Every row comes from one small tree of marks. The marks that hang from a mark follow it in brackets, in the order of their numbers. Every link used is in the known rows. Which tree was each row made from?
Each row is shifted at random along 4 fixed directions that mean nothing.
Known rows:
k_188{k_152 k_592{k_514{k_374 k_963} k_614{k_194}}}: -1.16  3.21  -0.64  -0.26  0.29  -0.79  -2.04  -1.06  0.05  -1.28  -1.16  1.14  1.34  -0.39  1.66  -0.30  -1.04  2.36  -0.44  3.42  -1.61  0.21  -2.07  -2.05  -1.50  1.68  0.36  -3.34  -0.83  1.70  -0.98  0.78  0.65  -3.82  -0.45  0.33  3.06  1.98  1.00  -0.23  0.65  0.06  3.12  -1.58  1.69  0.95
k_16{k_514{k_188 k_374{k_152{k_592{k_614{k_194}}}} k_963}}: -3.46  3.12  -1.27  -2.97  2.51  0.72  -1.14  -0.98  1.42  -0.65  -4.33  2.93  0.02  1.79  0.34  -1.63  -1.31  1.80  2.22  4.06  -2.01  -0.13  -1.10  -1.49  -3.16  -0.79  2.51  -0.59  -2.03  2.30  -1.62  2.00  0.88  -0.64  0.15  2.99  0.23  -0.20  0.15  1.00  1.62  -3.14  0.18  -0.78  0.42  2.18
k_16{k_514{k_188 k_374{k_152{k_592{k_614}}}}}: -0.45  1.88  0.79  1.49  0.60  -0.25  -2.82  -1.41  0.33  1.50  -1.01  -1.28  0.98  -2.94  -2.43  0.29  -0.64  -1.11  -0.81  0.21  -0.92  -1.93  -2.76  0.32  0.70  -0.25  0.06  -0.08  -2.47  0.81  -0.92  -2.91  4.54  -5.51  -2.26  -4.32  2.26  0.72  1.56  -0.07  0.30  -0.07  0.74  -1.44  1.07  -0.49
k_963{k_16 k_877{k_514{k_188{k_152} k_374} k_561}}: -0.04  2.10  -0.59  0.16  0.08  -1.64  -3.36  -0.79  1.54  -0.56  -3.05  0.30  1.25  1.56  0.18  -0.61  -1.53  2.47  -0.83  0.99  -0.85  0.32  0.42  -1.47  -2.45  -1.19  2.29  -2.71  0.65  0.11  0.99  0.20  1.56  0.40  -2.95  -1.85  0.31  0.05  0.31  1.72  0.08  -0.41  2.83  -2.89  -1.05  1.53
k_16{k_514{k_188{k_592}}}: -0.87  -0.25  -1.17  -0.85  0.67  -0.13  -1.96  -1.40  2.19  1.63  -3.27  1.56  -0.16  -1.38  -0.43  -0.11  -0.72  -0.27  0.82  1.84  -0.64  -0.59  -1.35  -0.02  -0.99  -2.01  1.16  1.27  -1.82  0.52  -0.90  -0.11  0.93  -1.77  0.76  -0.19  0.86  0.72  0.10  -0.08  2.29  -2.06  -1.08  1.60  -0.41  -0.30
k_963{k_16{k_514{k_188{k_592{k_614{k_194}}}}} k_877{k_561}}: -0.94  0.52  -2.03  0.59  2.46  -2.18  -3.60  -1.05  1.12  0.84  -4.19  0.82  0.75  -0.12  2.08  -1.68  -1.56  3.17  -0.16  2.57  -0.52  0.64  0.43  -1.16  -2.75  -0.15  2.04  -1.07  0.38  1.94  -0.90  1.22  0.29  -0.82  -1.03  0.47  0.89  0.79  1.07  1.45  1.41  -2.46  0.08  0.50  -1.03  1.10
k_592{k_188{k_152} k_514{k_16} k_614{k_374}}: -0.52  2.34  -0.41  -2.85  -2.15  1.53  -0.63  -0.34  -0.16  0.21  0.19  1.30  2.09  -2.34  -2.85  4.38  -0.66  -1.93  -2.35  -0.39  -3.95  0.18  -3.50  -0.01  0.49  -3.62  1.13  -2.58  -2.59  -2.21  0.26  -1.98  4.57  -1.88  0.98  -6.66  2.79  2.77  -0.40  -1.30  1.78  2.68  4.52  -2.48  0.98  -0.66
k_188{k_152 k_592{k_16 k_514{k_374}}}: -0.10  0.64  0.63  0.04  0.07  0.91  -2.21  2.29  -0.75  -0.63  -0.31  -1.76  0.16  0.27  -0.50  0.93  -1.77  -0.31  0.15  -1.29  -2.09  -1.15  -1.21  -1.54  -1.50  0.04  2.11  -2.13  -1.67  -1.29  0.72  0.39  0.89  -1.83  -1.51  -1.08  0.70  1.15  0.47  -0.66  -0.17  0.99  0.90  -1.87  -1.98  0.95
k_592{k_188{k_152{k_374}} k_514{k_16} k_614}: -0.28  2.25  -0.90  0.37  1.53  -1.57  -3.12  -2.88  -0.99  -0.22  1.94  -0.21  1.48  -1.76  1.85  0.24  -0.95  3.17  -1.07  2.03  -1.26  0.07  -0.73  -1.46  1.47  0.14  -1.22  -0.18  0.43  0.39  0.19  -0.91  1.17  -4.21  -0.85  -1.34  3.39  0.07  1.10  -0.76  1.59  -0.12  1.26  1.15  1.68  -0.72
k_188{k_152{k_374} k_592{k_614{k_194 k_877}}}: -0.80  0.07  1.16  2.05  0.84  0.92  -1.61  1.89  -0.62  0.09  0.24  -0.96  0.49  -0.81  -0.49  -0.96  -0.47  0.34  1.82  -0.38  0.41  -1.69  -0.47  -1.11  -1.19  0.87  2.69  -1.02  -2.24  0.57  -0.46  1.11  0.28  -2.86  -0.29  -0.65  0.36  1.45  1.68  0.39  0.67  0.09  -1.40  -1.00  -1.04  1.53
k_877{k_514{k_16 k_188{k_152 k_592} k_374 k_963}}: -1.06  2.90  -2.25  1.62  1.93  -2.50  -4.56  -4.24  2.25  0.75  -2.50  1.72  1.79  1.01  3.85  -3.48  -1.16  4.32  0.92  6.53  -0.21  -0.89  -0.27  -2.55  -2.42  0.61  -0.82  2.41  -0.81  2.65  -0.61  0.57  -0.91  -4.69  -2.10  2.94  3.05  -0.65  1.86  1.08  3.22  -3.76  -1.37  1.27  0.37  -0.86
k_561{k_514{k_16 k_188 k_374{k_152{k_592}} k_963{k_877}}}: -0.35  3.49  -1.91  -0.10  0.05  -1.49  -2.22  -3.51  2.70  0.51  -4.38  2.42  2.59  -0.53  -0.26  -0.65  -0.01  1.10  -0.94  5.44  -1.54  -0.12  -2.68  -1.12  -0.64  -1.96  -0.55  1.36  -1.18  2.84  -0.90  -0.62  2.55  -3.34  -3.09  -1.05  2.13  0.23  1.09  1.63  2.60  -0.96  1.56  -1.69  1.15  0.01
k_152{k_374 k_592{k_16 k_188 k_514{k_963} k_614}}: -1.65  4.19  -2.05  -6.08  0.73  0.45  0.01  -3.82  0.77  -1.64  -0.94  3.18  1.79  -0.64  1.72  3.53  -1.16  1.35  -1.00  4.67  -3.30  2.15  -2.39  -1.16  1.22  -1.95  -0.48  -2.05  1.28  1.74  -1.37  0.08  3.14  -3.68  1.20  0.16  3.70  0.88  -0.62  0.62  2.92  0.05  4.52  0.95  1.90  -0.42
k_963{k_16 k_877{k_561{k_514}}}: 1.38  -0.86  -0.81  5.57  2.20  -3.48  -3.69  -0.19  -0.30  0.73  -1.67  -2.65  0.92  -0.68  2.16  -3.39  -0.26  1.95  -0.21  0.38  1.15  -0.68  2.35  -1.25  -0.61  0.79  0.69  0.83  2.10  0.39  0.44  0.66  -1.49  -0.69  -2.88  0.19  -0.50  -1.02  1.29  1.24  -0.37  -1.84  -3.01  0.22  -2.25  -0.06
k_561{k_514{k_374 k_963}}: -0.83  2.49  -0.30  -0.26  0.63  -0.15  -0.77  0.24  0.67  -1.95  -1.83  0.08  0.01  0.98  1.05  -1.28  -1.46  1.35  0.99  1.00  -1.50  -0.24  1.20  -1.47  -1.25  0.08  1.80  -1.60  0.35  0.21  0.29  1.40  -0.85  0.13  -1.05  2.60  -0.03  -0.63  -0.89  0.11  -0.87  -1.56  0.04  -1.89  -1.02  1.83
k_592{k_514{k_963} k_614{k_194{k_561} k_374{k_152}}}: -1.71  0.51  -0.73  1.37  0.94  0.98  -0.45  1.57  -0.11  1.15  -2.27  1.01  2.33  -1.18  -2.12  -1.41  1.14  -3.58  1.26  0.63  -1.38  -1.71  -1.08  -1.28  -1.63  -0.80  3.02  -0.74  -3.16  -1.67  -1.59  0.95  0.85  -1.10  2.56  -2.52  0.07  2.06  0.21  -1.28  2.08  -0.91  -2.04  -2.26  -0.96  -0.54
k_877{k_514{k_16 k_374} k_561{k_963}}: 0.66  4.16  -0.59  0.44  -1.51  -2.09  -2.83  -3.45  0.90  -1.03  -1.33  1.23  2.78  0.07  1.82  -0.23  0.50  1.62  -2.29  3.36  -1.26  0.44  -0.56  -0.68  -0.23  -0.56  -0.55  -2.97  2.22  0.30  -0.13  -1.50  1.78  -2.36  -3.27  -2.12  2.91  0.60  0.07  0.13  0.20  0.93  4.03  -2.46  1.35  -0.68
k_614{k_877{k_514 k_561{k_963}}}: -1.28  0.64  -0.21  -2.26  -1.37  2.45  -0.08  2.73  1.57  -0.31  -4.83  1.36  -0.13  1.92  -2.52  1.01  -0.20  -3.94  1.76  -0.78  -1.59  -0.21  0.27  0.09  -2.08  -4.66  5.83  -2.90  -1.28  -2.15  -0.22  1.63  1.24  3.37  1.63  -2.28  -2.99  1.32  -2.03  0.68  0.63  -0.41  1.02  -3.52  -2.74  0.94
k_514{k_16 k_963{k_374{k_152}}}: -1.15  1.73  -0.83  -1.37  1.90  1.18  0.67  0.64  0.42  -0.53  -1.16  1.63  0.74  3.25  0.25  -2.15  -0.47  0.96  0.90  1.66  -1.62  -0.40  0.65  -1.31  -3.17  -0.41  2.40  1.18  -1.37  0.07  -0.39  2.89  -1.48  0.24  -0.73  2.59  -1.64  -0.50  0.31  0.01  1.47  -1.75  -1.27  -1.31  -1.99  0.68
k_374{k_152{k_592{k_188}}}: -1.30  0.05  0.74  -1.48  0.92  2.50  -0.74  1.11  -0.79  0.48  -1.40  -0.89  -1.06  0.91  -1.73  0.37  -0.36  -0.71  0.86  -0.82  -0.31  -0.87  -1.58  0.72  -0.80  -0.67  0.70  -0.81  -1.31  0.36  -0.24  -0.59  2.71  0.06  -0.63  -1.35  -0.50  -0.22  0.57  1.13  -0.06  0.39  1.58  -0.84  0.99  0.77
k_194{k_561 k_963{k_374}}: -1.13  1.16  -1.79  -1.98  1.39  0.17  2.29  -0.70  1.79  -0.52  -2.55  3.93  1.49  1.75  -0.08  -0.48  1.24  -1.20  0.15  2.45  -0.37  0.05  1.42  -1.05  -2.26  -0.92  2.90  -0.26  0.33  0.01  -1.62  2.75  -1.40  -1.22  2.79  1.75  -0.36  1.60  -0.77  0.13  2.59  -1.23  -0.26  -0.12  -1.88  -0.81
k_188{k_152{k_592{k_16 k_514{k_374} k_614{k_877}}}}: -0.33  1.82  0.03  0.73  0.83  -0.84  -2.02  0.72  -0.96  -1.24  -0.20  -1.22  0.98  -0.17  0.77  1.31  -1.71  0.73  0.05  1.17  -1.55  -0.32  -1.00  -2.09  -0.21  0.39  1.31  -1.05  -0.96  0.83  0.21  0.82  0.88  -2.94  -1.54  -0.55  1.42  0.57  1.26  0.63  0.23  0.48  0.65  -1.10  -1.09  0.82
k_514{k_16 k_188{k_592} k_374{k_152} k_963}: -1.69  1.90  -1.47  -1.20  1.54  1.46  -1.38  -0.11  1.83  1.05  -3.00  1.63  1.04  2.50  -0.02  -2.04  -1.10  0.57  1.20  2.99  -1.29  -1.54  -0.85  -1.02  -3.56  -0.47  1.31  2.03  -3.45  1.15  -0.65  0.43  0.61  -1.95  -0.98  1.42  0.43  0.00  0.70  0.58  2.83  -2.13  -1.10  -1.28  -0.78  -0.11
k_963{k_16{k_514} k_374{k_152} k_877{k_561}}: 0.89  -0.05  -0.23  2.10  2.15  -1.78  -2.07  0.34  0.79  0.38  -1.97  0.05  1.35  0.68  -0.66  -2.53  -0.12  0.84  -0.52  0.46  -0.30  -0.51  0.77  -1.18  -2.65  -0.73  3.37  0.45  0.24  -0.32  -0.17  2.38  -0.80  -0.51  -2.87  -0.91  -2.12  0.11  1.60  0.40  0.76  -1.21  -1.92  -1.03  -2.79  0.67
k_963{k_16 k_374{k_152{k_592{k_188}}} k_877{k_514 k_561}}: -0.58  2.12  -0.09  -3.46  0.39  0.76  -1.40  -1.27  1.38  -0.96  -3.95  1.63  0.84  1.51  -1.31  1.62  -0.83  0.35  -1.32  0.96  -1.95  1.33  -2.01  -0.53  -2.28  -2.84  3.14  -3.65  1.10  0.24  -0.23  1.42  3.26  0.45  -2.50  -2.82  -0.54  0.48  0.40  2.70  0.86  0.38  4.84  -2.84  -0.61  1.70
k_194{k_963{k_16{k_514} k_374 k_877{k_561}}}: 0.06  1.46  -0.86  -2.16  0.77  0.30  0.21  1.23  1.96  -0.57  -3.86  1.79  0.88  1.68  -1.46  0.34  -0.64  -1.22  -0.70  -0.12  -2.17  0.40  1.58  -0.99  -3.22  -2.79  5.82  -2.84  0.48  -1.31  -0.64  2.86  0.35  0.23  -0.50  -0.83  -2.21  1.98  -0.70  0.09  0.65  -0.26  1.40  -2.69  -4.29  0.98
k_194{k_561{k_514{k_188}} k_963{k_16 k_374{k_152} k_877}}: -0.10  1.51  -2.16  1.60  1.65  -0.85  -0.93  -1.06  1.34  0.65  -4.28  1.52  2.20  -0.14  -0.99  -1.87  1.09  0.08  -1.35  1.67  -0.84  -0.59  0.77  -1.25  -1.91  -1.46  2.31  -0.24  0.11  0.91  -1.23  1.13  0.76  -2.40  -0.81  -1.64  0.18  1.59  0.52  0.35  1.92  -1.15  0.17  -1.62  -2.18  -0.30
k_152{k_592{k_16 k_188 k_514{k_374 k_963} k_614{k_877}}}: -0.87  2.52  -1.59  0.25  2.48  -0.96  -2.72  -1.02  0.74  -0.65  -0.88  -1.26  1.71  -0.76  2.76  -0.63  -2.63  1.15  0.92  4.17  -1.58  -0.04  0.72  -2.53  -0.14  0.64  0.29  1.07  -0.77  2.24  -0.55  0.34  0.50  -4.52  -1.12  1.25  2.18  0.05  1.43  1.11  1.68  -2.71  -1.38  0.58  0.17  -0.41
k_374{k_152{k_592{k_514}}}: -0.46  1.07  -0.21  -2.09  -0.79  0.20  -0.36  -1.91  -0.05  -0.12  -2.21  2.04  0.24  -0.55  -1.06  2.34  1.17  -0.93  -0.94  1.92  -0.97  0.71  -4.39  -0.05  0.66  -1.37  -0.80  -1.55  -0.16  0.63  -0.99  -0.11  2.40  -0.70  -0.10  -1.81  1.28  0.53  0.17  0.19  1.07  1.85  3.61  -0.47  1.85  0.03
k_188{k_592{k_614{k_194 k_374}}}: -0.89  1.54  1.19  -0.88  -1.04  1.61  0.02  0.66  -0.98  -0.84  0.22  0.02  0.69  -1.32  -0.61  1.69  -0.52  -0.15  -0.55  -0.86  -1.45  -0.19  -1.80  -0.12  -1.25  0.81  1.10  -3.98  -1.16  0.07  -0.69  -0.44  2.12  -1.41  -0.36  -1.91  2.13  2.06  0.53  -0.18  -0.71  1.70  2.86  -2.26  0.63  1.70
k_374{k_152{k_592{k_514{k_16 k_963} k_614{k_194{k_561}}}}}: -1.48  1.08  -1.08  1.45  1.43  0.31  -1.98  0.66  -0.66  1.84  -3.57  0.08  1.82  -0.78  -0.68  -0.86  0.72  -2.40  0.36  1.24  -1.52  -1.37  -2.11  -0.77  -0.55  -0.28  1.50  -0.92  -2.09  -0.61  -1.54  0.19  2.22  -2.44  0.83  -2.15  1.16  1.43  0.52  -0.28  1.73  -0.30  0.16  -2.04  -1.00  -0.97
k_16{k_514{k_188{k_152 k_592} k_374 k_963}}: -1.01  1.69  -0.43  -1.03  -0.40  1.11  -1.94  0.36  2.90  1.36  -3.57  1.48  0.99  -0.61  -2.46  -0.30  -1.23  -1.33  0.83  1.64  -1.80  -1.91  -1.85  -0.32  -2.32  -2.37  3.06  -0.34  -3.93  -0.24  -0.66  -0.54  2.64  -3.65  0.11  -2.07  0.91  2.24  0.16  -0.46  2.19  -1.00  0.54  -1.73  -0.82  0.01
k_194{k_561{k_514{k_374{k_152}} k_963{k_16}}}: -0.37  1.22  -0.68  3.53  2.14  -0.36  -1.56  0.95  -0.78  -0.39  -2.24  -0.28  1.09  1.21  0.74  -3.72  1.03  0.58  0.45  0.60  -0.49  -1.89  1.65  -0.92  -2.11  -0.10  1.97  0.54  0.12  -0.20  -0.38  1.41  -1.38  -1.49  -1.38  1.09  -0.57  -0.01  0.30  -0.47  0.48  -1.55  -2.64  -1.25  -2.55  0.03
k_561{k_514{k_374{k_152{k_592{k_614}}} k_963{k_16 k_877}}}: 0.94  3.01  -1.36  4.00  1.65  -3.32  -2.62  -3.92  0.57  0.58  -1.11  0.09  3.05  -2.20  1.49  -1.76  0.49  1.74  -2.13  5.05  -0.27  -0.47  -2.08  -1.34  0.72  0.83  -1.98  2.40  0.31  3.78  -1.62  -0.40  1.38  -7.66  -3.60  -1.13  2.81  0.40  3.04  1.46  1.99  -1.12  -0.80  -0.15  0.57  -1.74

Which tree is each row?
-0.59  1.03  -1.03  0.19  1.66  1.29  -1.35  0.94  2.27  1.34  -3.13  0.27  1.09  1.61  -0.99  -2.26  -1.38  -0.15  0.75  1.88  -0.83  -1.39  -0.26  -0.97  -3.54  -0.62  2.18  2.08  -3.41  1.55  -0.68  0.68  0.83  -2.82  -1.92  0.01  -0.77  0.87  1.51  1.07  2.32  -2.18  -1.73  -1.81  -1.92  0.14 -> k_514{k_188{k_592} k_374{k_152} k_963{k_16 k_877}}
-0.32  1.34  -0.49  0.90  2.21  0.53  -2.04  0.29  0.45  0.07  -2.19  -1.74  1.18  -0.51  -0.73  -1.75  -1.25  0.09  0.52  1.50  -1.72  -0.83  -0.06  -1.36  -1.08  -1.23  2.00  0.64  -0.68  1.42  -0.61  0.99  1.60  -3.01  -2.94  -0.88  -0.57  0.24  1.67  1.58  0.87  -2.02  -1.01  -1.11  -1.13  0.70 -> k_561{k_514{k_963{k_374{k_152{k_592{k_16 k_188}}} k_877}}}
-1.81  1.01  0.57  -2.96  0.52  3.06  -0.09  2.69  -0.44  -0.72  -1.77  0.15  -1.04  0.87  -2.98  2.57  -1.93  -2.84  0.39  -2.34  -2.80  -0.81  -2.84  -0.60  -1.74  -1.27  3.85  -2.46  -3.39  -1.42  -0.34  1.16  1.84  -0.58  0.89  -1.85  -0.82  1.20  -0.58  -0.51  0.36  0.42  1.43  -3.28  -1.83  1.22 -> k_188{k_592{k_514{k_374{k_152}} k_614}}
0.17  1.47  -0.71  2.85  1.31  -0.66  -1.64  -0.77  0.33  0.69  -1.10  -0.29  1.87  -0.64  -0.07  -2.92  0.37  0.06  -0.06  1.57  -1.41  -1.49  -0.22  -1.33  -0.95  -0.65  1.06  1.84  -1.12  -0.17  -0.49  0.88  -0.36  -2.79  -2.06  -0.31  0.03  -0.19  1.01  -0.43  1.38  -1.74  -2.57  -1.14  -1.66  -0.60 -> k_561{k_514{k_16 k_963{k_374{k_152}}}}
-2.30  1.79  -1.53  -3.60  2.01  1.04  0.16  -1.70  1.08  0.33  -2.99  2.77  0.51  0.39  -0.98  1.60  -1.00  -0.91  0.10  2.07  -3.02  0.40  -2.62  -1.15  -1.50  -2.92  2.23  0.82  -2.49  0.11  -1.21  1.43  1.60  -1.63  0.99  -0.37  0.47  0.14  -0.25  0.75  3.29  -1.92  0.55  -0.29  -1.15  0.15 -> k_963{k_374{k_152{k_592{k_514{k_16 k_188} k_614}}}}
-1.24  1.29  -1.01  -1.66  1.51  1.68  0.45  2.32  1.32  -0.78  -3.86  1.43  0.10  2.58  -1.98  -1.19  -1.37  -0.96  1.41  0.12  -3.00  -0.27  0.48  -1.59  -3.18  -3.29  5.48  0.59  -2.14  -0.85  -0.02  4.19  -1.18  2.05  -0.67  1.29  -3.70  -0.03  -0.62  0.46  1.24  -2.36  -1.77  -3.08  -4.28  2.07 -> k_561{k_514{k_16 k_963{k_374{k_152} k_877}}}
-0.91  0.81  -1.12  -1.59  0.99  -0.43  -1.44  -3.28  2.91  1.25  -2.43  3.50  1.54  -1.36  -1.49  -0.10  0.80  -1.28  0.45  4.83  -0.82  -0.65  -3.38  -0.39  -0.52  -3.03  0.25  3.57  -2.18  1.29  -1.42  0.02  1.63  -3.59  0.03  -1.11  0.94  0.38  1.29  0.90  4.33  -1.73  -1.80  1.79  1.56  -1.46 -> k_16{k_514{k_374{k_152{k_592{k_188}}}}}
0.90  0.98  0.15  -0.88  -0.91  0.46  0.08  -0.82  1.17  0.60  -0.78  1.89  1.80  -1.69  -2.85  1.08  0.98  -1.75  -2.13  -0.09  -2.53  -0.12  -2.77  0.14  -0.60  -2.96  1.81  0.00  -1.35  -1.37  -0.55  0.37  2.02  -2.23  -1.20  -3.83  0.00  1.73  0.50  -1.22  1.70  1.19  0.72  -1.29  -1.62  -0.52 -> k_963{k_16{k_514} k_374{k_152}}
-0.25  1.95  0.08  0.32  0.62  -0.28  -1.06  -1.35  1.42  -0.62  -0.89  -0.17  0.72  -0.43  0.67  -1.45  -0.99  0.03  0.64  1.20  -1.14  -0.11  0.83  -1.49  -0.72  -0.32  1.86  -0.89  0.24  -0.28  -0.48  1.32  -0.36  -2.13  -1.03  0.63  -0.01  0.02  0.16  0.04  0.10  -2.36  -0.58  -1.09  -1.29  0.32 -> k_877{k_514{k_963{k_374}}}
-0.33  1.56  -1.53  2.55  0.92  -1.23  -2.67  -0.28  -0.74  0.23  -1.12  -1.08  1.24  -1.19  2.24  -1.16  -0.27  0.69  0.05  2.06  -1.05  -0.04  0.91  -2.30  0.03  1.05  0.36  -0.95  -0.39  0.86  -0.78  0.52  -0.58  -1.94  -0.54  0.01  1.63  1.12  0.94  -0.93  0.29  -0.62  -0.50  -0.73  -0.52  -0.22 -> k_592{k_514{k_16} k_614{k_194{k_963} k_877}}
-1.38  1.97  -0.87  -2.02  0.99  0.72  -1.74  0.63  -0.08  -0.62  -0.18  0.07  0.43  0.31  -0.47  1.41  -2.49  0.38  -0.32  0.02  -3.17  -0.09  -0.67  -1.38  -0.86  -1.69  2.06  -0.82  -2.15  -1.27  0.83  0.19  1.25  -1.21  0.31  -1.58  0.94  0.63  -0.31  -0.42  1.24  -0.60  1.22  -1.50  -0.54  0.27 -> k_592{k_188{k_152} k_514{k_16 k_374} k_614}
-0.02  2.31  -0.93  1.12  0.40  -2.00  -2.67  -3.63  1.90  1.06  -0.80  1.78  2.22  -2.06  0.39  -2.06  0.60  2.34  0.19  4.19  0.08  -0.99  -0.68  -0.78  0.41  -0.78  -0.56  0.89  -0.40  1.33  -0.92  -1.15  1.52  -4.81  -0.79  -0.79  2.69  0.73  1.07  -0.90  2.30  -1.05  0.03  1.25  1.73  -0.79 -> k_16{k_514{k_188{k_152{k_374}} k_963}}
-0.82  2.33  -2.31  0.55  0.27  -1.61  -3.21  -3.37  1.56  1.37  -2.50  1.76  1.68  0.30  1.70  -1.75  -0.17  2.37  0.07  4.49  -0.95  -0.13  -0.75  -1.27  -0.72  -1.56  -0.78  1.36  -0.59  1.09  -0.35  -0.40  0.88  -2.05  -0.58  -0.14  2.08  -0.17  0.56  0.37  2.60  -2.09  0.49  0.45  0.53  -1.29 -> k_877{k_514{k_16 k_188{k_152} k_963}}
0.42  2.61  -0.02  0.89  -0.80  0.46  -1.76  1.35  0.64  -0.38  -2.30  -0.76  1.42  0.20  -2.27  -0.42  -0.96  -0.75  -0.83  -0.23  -2.46  -0.94  -1.06  -0.87  -0.81  -1.40  2.14  -1.11  -1.73  -0.34  0.56  0.05  1.88  -0.68  -3.47  -2.56  -0.57  0.63  0.29  -0.22  -0.53  0.68  1.24  -4.84  -1.48  1.19 -> k_561{k_514{k_16 k_374{k_152} k_963{k_877}}}
1.04  0.38  -0.11  3.18  -0.43  -0.10  -2.51  -0.58  1.03  2.36  -0.76  -2.14  1.56  -2.56  -0.50  -1.21  0.06  -2.70  -0.31  -0.25  -1.05  -1.38  -0.34  -0.27  0.83  -1.44  0.46  1.04  -1.11  -1.46  -0.40  -1.47  1.85  -3.95  -1.08  -3.29  0.63  0.84  0.65  -0.56  0.94  -1.16  -2.06  -0.97  -2.35  -2.38 -> k_877{k_514{k_963{k_16}}}
0.83  0.17  -0.37  2.47  1.40  0.27  -0.92  1.82  1.01  1.64  -2.89  -0.16  1.83  -0.60  -3.23  -1.66  0.94  -3.14  -0.80  -1.15  -1.00  -1.93  0.82  -0.65  -1.89  -1.62  4.60  0.05  -1.54  -1.44  -1.16  1.56  0.87  -3.24  -0.98  -3.37  -1.84  2.64  1.13  -1.23  1.16  -0.25  -1.76  -2.48  -4.47  -0.89 -> k_194{k_561 k_963{k_16{k_514} k_374{k_152} k_877}}
-0.66  1.52  -1.16  1.49  3.68  -0.12  -2.66  0.58  -0.07  0.37  -0.38  -2.27  0.90  -0.05  0.33  -2.63  -2.69  0.94  0.40  1.01  -1.88  -0.62  1.46  -2.20  -1.27  0.31  2.23  1.46  -1.94  0.54  -0.30  1.48  -0.36  -3.06  -1.88  -0.46  -0.80  0.07  1.81  -0.17  0.93  -3.45  -2.26  -1.17  -1.18  0.02 -> k_592{k_188 k_514{k_16 k_963{k_374{k_152} k_877}} k_614}
0.69  0.78  -1.45  1.27  0.13  -2.06  -1.88  -1.04  0.05  0.44  0.08  0.16  1.92  -2.30  0.57  0.87  -0.48  0.36  -1.18  2.03  -1.26  0.34  -0.67  -0.83  1.34  -0.98  0.00  1.62  -0.27  1.06  -0.41  0.02  0.58  -2.66  -0.42  -1.82  1.42  0.92  1.16  -0.55  1.48  -0.29  -1.40  1.15  -0.73  -1.31 -> k_592{k_16{k_514} k_614{k_877}}
-0.54  2.86  -1.63  1.02  1.52  -1.45  -2.84  -0.39  1.23  -0.21  -1.10  -0.81  1.96  -0.73  1.47  -1.54  -2.65  1.98  0.44  2.85  -1.81  -0.54  1.77  -1.95  -0.78  0.25  1.24  1.04  -1.37  1.77  -0.13  -0.16  0.55  -3.22  -1.66  0.47  1.53  0.25  0.92  -0.26  0.80  -2.66  -1.80  -0.49  -0.95  0.15 -> k_592{k_16{k_514{k_188 k_374 k_963}} k_614{k_877}}
1.29  1.79  0.63  3.01  0.03  -2.52  -4.07  -2.57  1.16  0.89  -2.33  -1.61  2.23  -1.80  -0.05  -0.70  -0.42  1.56  -2.02  1.00  0.11  -0.39  -0.86  -0.76  -0.73  -0.35  0.83  -2.90  1.27  0.70  -0.05  -1.53  3.71  -4.36  -4.65  -4.63  2.12  0.96  2.04  2.17  -0.12  0.39  3.54  -2.20  -0.30  0.39 -> k_963{k_16 k_374 k_877{k_514{k_188{k_152{k_592}}} k_561}}
-0.30  2.00  0.70  -1.18  -0.28  1.53  -1.56  -0.47  0.23  0.37  -0.54  -0.38  1.14  -0.01  -1.62  0.97  -0.44  -0.50  -0.96  0.50  -1.54  -1.00  -2.55  0.27  -0.45  -0.71  -0.36  -0.48  -1.75  0.20  0.22  -2.05  3.81  -2.41  -2.92  -2.98  1.62  0.26  1.07  0.77  0.65  1.52  2.59  -2.25  1.32  0.08 -> k_514{k_16 k_374{k_152{k_592{k_188}}}}
-2.04  3.29  -1.49  -0.73  2.13  -0.27  -1.06  -1.59  0.61  -0.16  -3.08  1.28  0.90  0.42  0.91  -0.62  -1.57  2.02  0.31  2.71  -2.47  -0.48  -0.39  -1.27  -1.77  -1.59  2.19  -0.29  -1.06  1.20  -0.85  1.19  1.36  -3.51  -0.25  1.03  1.57  0.19  0.04  1.33  1.83  -2.48  0.98  -0.73  -1.49  0.70 -> k_561{k_514{k_16 k_188{k_152{k_592{k_614}}} k_963{k_374}}}
-1.30  0.89  1.24  0.36  0.02  1.94  -1.40  2.71  -1.55  0.08  -0.03  -2.65  -0.46  -1.26  -2.57  1.24  -2.01  -1.32  0.63  -3.81  -2.04  -1.60  -0.19  -0.51  -0.86  -0.81  2.97  -3.43  -2.96  -2.37  0.58  -1.32  2.85  -0.46  0.34  -3.87  0.52  1.20  -0.39  -1.32  -1.42  0.49  1.57  -3.02  -0.96  1.63 -> k_592{k_514{k_188{k_152}} k_614{k_374}}
-0.09  1.39  -0.38  0.89  -0.39  0.44  -2.09  1.08  1.91  1.65  -3.10  0.58  2.04  -0.26  -2.51  -1.31  0.23  -1.85  -0.28  0.28  -1.80  -2.06  0.10  0.32  -2.58  -3.69  3.78  -0.80  -2.40  -1.93  -0.24  -1.46  2.90  -2.55  -0.70  -4.33  -0.04  2.30  -0.31  -0.61  1.81  -0.24  0.21  -2.42  -2.00  -0.83 -> k_877{k_561{k_963{k_16{k_514{k_188{k_152} k_374}}}}}
